[[-12.0 -14.5  79.1  18.0]
 [-11.7  -4.1   9.4  79.0]
 [-11.3  22.3 -26.2  24.7]
 [-63.3  14.0 -19.3  -9.1]]
=>
[[-14.5  79.1]
 [ -4.1   9.4]]

[[-27.9  -7.6 -54.4  43.2 -32.8]
 [-52.4  47.5  65.7  64.6  19.7]
 [ 18.9 -60.8 -14.2 -51.9 -15.8]
 [ -9.6  35.0 -43.4   4.8  -6.8]
 [ 41.1  59.0  52.7 -50.2 -29.9]]
=>
[[ -7.6 -54.4]
 [ 47.5  65.7]]

[[ -0.3  17.1  57.7 -67.3]
 [ -3.4 -31.8  -5.9  24.7]
 [  2.8  24.4  36.5 -50.8]
 [  0.1 -19.6   2.8  11.7]]
=>
[[ 17.1  57.7]
 [-31.8  -5.9]]

[[-29.7 -61.0 -19.3  28.3]
 [-28.9  27.2  65.2 -13.1]]
=>
[[-61.0 -19.3]
 [ 27.2  65.2]]

[[ 14.0  27.6 -23.7  35.1  45.7]
 [ 33.6  -6.2 -78.4 -28.7  27.4]
 [ -9.4  21.2 -33.5  -5.6 -41.7]]
=>
[[ 27.6 -23.7]
 [ -6.2 -78.4]]

[[42.9 81.1 60.6  0.5 47.9]
 [30.8 72.6 35.7 14.0 45.0]]
=>
[[81.1 60.6]
 [72.6 35.7]]

[[ 19.6 -13.3  17.8 -68.4 -30.9]
 [ 39.3 -42.3  24.6 -52.7  -7.2]]
=>
[[-13.3  17.8]
 [-42.3  24.6]]

[[  4.6 -49.4 -17.2  19.5]
 [-26.3 -32.4  24.2  23.2]
 [-31.8 -24.4  84.5 -24.0]
 [ 51.5  60.4 -36.2 -37.3]
 [-41.6  26.1 -30.2  14.4]]
=>
[[-49.4 -17.2]
 [-32.4  24.2]]

[[ 86.1  25.6 -36.3  53.6]
 [ 69.4 -27.2 -53.3  57.0]]
=>
[[ 25.6 -36.3]
 [-27.2 -53.3]]
---
[[ 29.5  29.7  29.2 -29.5 -27.2]
 [ 58.3  58.7  58.2 -28.7 -24.0]
 [ 65.6  66.3  63.4 -45.0 -42.7]]
=>
[[29.7 29.2]
 [58.7 58.2]]

[[-22.4  74.1 -20.1  67.0 -50.1]
 [  8.3  50.8   5.0 -65.3 -42.9]]
=>
[[ 74.1 -20.1]
 [ 50.8   5.0]]

[[ 18.4  39.7 -18.1  11.3 -19.6]
 [  5.7  -2.7  -6.9   1.3  -4.7]
 [  3.4  -7.4   7.1  -1.9  -6.1]
 [ 35.9  75.6 -35.0  25.8 -37.6]]
=>
[[ 39.7 -18.1]
 [ -2.7  -6.9]]

[[-53.5  34.5  -1.7 -12.6]
 [-67.4   4.7 -15.7 -19.2]
 [ -9.9   3.8  23.2  -4.5]
 [-49.5  35.9  24.9 -34.9]
 [ 38.2 -12.3 -11.8 -18.5]]
=>
[[ 34.5  -1.7]
 [  4.7 -15.7]]

[[  0.4 -87.6 -76.8  55.9]
 [ -8.4  -6.1   3.3  55.9]]
=>
[[-87.6 -76.8]
 [ -6.1   3.3]]

[[  0.9  18.8  -9.2]
 [  4.6  34.8  17.2]
 [-17.1  79.2  25.7]
 [ -0.1 -58.3  -3.4]
 [ 13.1 -19.4  12.8]]
=>
[[18.8 -9.2]
 [34.8 17.2]]

[[ 11.8  17.5   9.8   2.0]
 [-12.2  31.4 -14.4  27.5]
 [ -8.7 -27.5  15.5  15.9]
 [-68.6  64.1   6.4  -4.8]
 [-11.1  49.4 -20.6 -24.8]]
=>
[[ 17.5   9.8]
 [ 31.4 -14.4]]
